T: [142 218 184  51 143 184 157 115 128]
U: [119 125 120 133 146  80 150 133 113]
V: [108 134 115 126 126 152 105 111 118]
A: [184 218 142 160 117  65 119 110 135]
F: [ 93 153 146 106 153 177 121 156 144]
[218 142 160 117  65 119 110 135] -> A
then: [143 184] -> [157 115 128]
[142 218 184] -> T
then: [119 125] -> [120 133 146]

Z: [154 106  92 140 171 112 115 163 115 162 147 106 189 147 114 181  93  93]
Y: [ 71 196  99 108 149  79  67 156 124 115 243 155  93  75 136  84 140 141]
M: [ 91 191  83 138 137 160  78 169 151 117 201 117 140 112 128 141 147 168]
Q: [122  89 205 169  60 117 109 138 127 216 169 116 184 100  76 110 177 220]
P: [ 60  69  99  33 149 165 169 140 201 117 169 112 117 128 151  63  84 149]
then: [169 151 117 201 117 140 112 128] -> [141 147 168]
then: [169 140 201] -> [117 169 112]

R: [ 73  73  81  81 133 125 133 102 134 124  79 131 131 136  92  77 134 113
 133  77 128 131 100 119  79 133 134 135 115 121]
X: [170 195 169 190  62 129  61 102  64 127 196  61  63  63 135 168  62 165
  64 167  76  72 160 155 169  63  63  64 157 134]
E: [ 63  65 174 165 148 130 149 161 143 132 171 148 147 147 175 178 147 131
 149 176 147 147 146 129 174 148 149 144 129 127]
G: [170 195 169 190  62 129 219 102  64 127 196  61  63  63 135 168 217 165
  64 167 208  72 160 155 169  63  63  64 157 134]
L: [127 196  61  63  62 129 144 171 139 132 176 143 145 141 177 182 143 133
 142 176 149 146 159 130 171 143 140 139 131 133]
S: [178 174 168 162 180 131 182 183 177 132 169 183 181 180 176 177 179 117
 182 174 180 179 149 124 171 181 180 176 118 131]
[170 195 169 190  62 129 219 102  64 127 196  61  63  63 135 168 217 165
  64 167 208  72 160 155 169  63  63  64 157 134] -> G
then: [131 136] -> [ 92  77 134]
[119  79 133 134] -> R
then: [141 177 182 143 133 142] -> [176 149 146]

N: [115 128 102  84 146 112 101 105 127 163 132 117 110 100 165 141 217  91
  55 158  97 141 166 182 178  59 125  79 100 193 161  53  54  79  81 128
 106  25 144  78 167 137 149 116 154 114 167 214 121 116 110 188 131]
D: [146  43 169  89 147 124  61 231 157  71  99 125 104 134 101  89  59 113
 113 122 162 164 115 134  87 187 187 177 164 143  85 203 123 155 123 159
 115 144 152 110 139 101 138 139  84 155 105 145 157 114  84  50 131]
W: [111 165 102 130 132 119 133  84 121 171 146 118 139 118 160 135 203 118
  96 147 114 134 162 147 196  63 110  78  96 162 158  55  88 118 117 113
 143  67 103 114 144 138 134 122 147  96 156 167  89 122 133 193 129]
C: [124 127 112  93 129 123 128 100 120 143 120 138  98 110 145 165 177 105
  88 140  82 112 133 168 114  98 114 112 110 155 154  93  95  61  86 135
  85  74 173  93 141 140 141 116 164 141 153 169 163 124 127 188 127]
K: [144  80 150 104 127 132 108 177 137  89 105 134 104 125 103 128  76 121
 135 120 129 126  99 133  66 180 153 172 154 116 104 189 144 114 121 151
  99 158 168 121 123 118 128 133 114 162 110 119 177 126 114  74 128]
J: [145  58 164 104 143 126  71 216 152  77 106 121 115 128 100  91  55 119
 127 120 162 153 111 125  87 189 180 179 162 130  84 205 136 159 133 154
 123 158 145 121 132 103 136 138  86 153 103 127 153 120  96  53 130]
B: [116 145 101 100 132 121 135  83 120 162 131 130 106 110 155 166 204 105
  81 148  85 116 148 167 148  73 107  89 100 166 163  63  83  65  88 126
  99  56 154  94 146 145 142 116 169 123 161 179 135 126 128 185 127]
H: [120  98  53  93 129 123 128 100 120 143 120 138  98 110 145 165 177 105
  88 140  82 112 133 168 114  98 114 112 110 155 154  93  95  61  86 135
  85  74 173  93 141 140 141 116 164 141 153 169 163 126 125 160 126]
then: [162 153 111 125  87 189] -> [180 179 162]
[118 117 113 143  67 103] -> W
then: [187 177 164 143  85] -> [203 123 155]
[120  96  53] -> J
[106 110 155 166] -> B
then: [134 104 125] -> [103 128  76]
[124 127 112  93 129 123 128 100 120 143 120 138  98 110 145 165 177 105
  88 140  82 112 133 168 114  98 114 112 110 155 154  93  95  61  86 135
  85  74 173  93 141 140 141 116 164 141 153 169 163 124 127 188 127] -> C

kop: [133  25 161 119 112 118 156 149  25 221  31 216 115 117 115 173 105 123
 211 119 118 112 182  32 118 133 119  29 150 151 181 138  25 113 117 104
 137 135  26  27 217 131 200 139 213 161 205]
Rosu: [103 161 140 134 127 129 139 137 159 119 149 133 129 115 129 138 127 119
 121 132 134 128 138 160 131 115 132 156 142 143 135 106 155 127 133 126
 111 141 163 161 124 135 124 116 121 141 127]
sur: [ 76 120 126 126 130 131 126 115 126 129 123 133 129 119 129 126 133 115
 130 128 126 130 128 127 129  93 130 128 123 126 123 101 123 130 128 134
  88 119 124 116 124 104 115  94 116 124 122]
Kuda: [142  40 155 119 117 111 149 141  34 214  42 203 114 125 113 163 109 125
 204 116 119 114 172  44 112 129 114  41 148 141 174 131  45 119 112 108
 130 126  42  41 200 130 199 135 200 157 188]
Borik: [134  37 162 123 115 122 163 151  43 216  43 219 122 128 120 176 112 132
 205 113 123 118 194  37 124 136 121  37 156 148 184 136  43 116 130 105
 135 136  33  32 214 133 198 132 219 171 207]
sele: [132 164 109 129 120 118 111 116 171  66 165  60 122 102 119 102 125 107
  74 118 127 120  93 176 122 113 121 167 116 114  83 130 162 119 127 121
 125 127 178 163  68 112  67 126  67 112  68]
dunut: [143 136 106 155 114 115 162 155  23 224  28 215 116 119 120 173 104 109
 215 118 122 117 187  26 116 130 115  31 159 151 186 135  29 116 120 103
 129 130  18  14 219 133 199 129 206 165 206]
Dobe: [ 92 133 136 125 126 125 136 137 136 122 130 125 125 129 125 141 129 129
 135 126 126 126 139 123 126  93 124 128 136 131 129 100 136 123 125 128
 106 123 134 137 126  97 145  92 140 138 134]
[128 127 129  93 130] -> sur
[143 135 106 155] -> Rosu

fugi: [123 119 115 133 102 125 124 120 122 111 177 128 145 128 121 101 125 114
  98 152 103 153 121 179 126 106 127  97 152  81 111 125 143 168 137 121
  75 134 160 139 134 114 189 117 132  93 135 126 126]
leses: [129 121 118 133 103 125 127 119 122 110 175 129 139 127 122 103 123 113
  98 151 104 152 121 173 126 107 128 101 151  82 112 128 142 166 135 122
  81 133 159 138 131 115 180 117 130  95 134 126 127]
perut: [121 117 115 132 100 125 123 123 122 111 178 127 147 129 120 100 126 115
  95 156  99 154 120 184 127 104 127  94 156  79 108 124 144 173 139 120
  71 135 165 140 135 114 193 116 133  88 137 125 127]
ropok: [111 111 112 131  99 125 120 127 122 112 181 128 156 129 121  94 133 116
  90 160  94 156 118 199 130 101 129  86 160  76 105 118 147 179 144 120
  57 137 171 142 141 114 211 114 137  82 139 126 129]
riba: [126 120 120 145 125 115 102 124 111 133 122 128 177 128 122 102 124 113
  98 151 103 152 121 176 126 107 127  99 151  82 112 126 143 167 136 122
  78 133 159 138 132 114 184 117 131  94 134 126 127]
kere: [122 118 115 133 101 125 124 121 122 111 178 127 146 129 121 101 126 114
  97 153 101 153 121 182 126 105 127  95 153  80 110 124 144 170 138 121
  72 134 162 139 135 114 192 116 133  91 135 126 127]
[115 132 100] -> perut
then: [115 133 102 125 124 120 122 111 177 128 145] -> [128 121 101]

guzut: [132 179 187 178 192  74]
Leb: [ 87 116 163 112 127 106]
lok: [ 72 158  30 110  70 185]
zov: [158  72  66 134 105 147]
Musu: [111 104 108  83  82 172]
buz: [158  72  43 108  73 168]
gito: [117 140 160 143 150 100]
[158  72  43 108  73 168] -> buz
then: [72 43] -> [108  73 168]
[ 66 134] -> zov

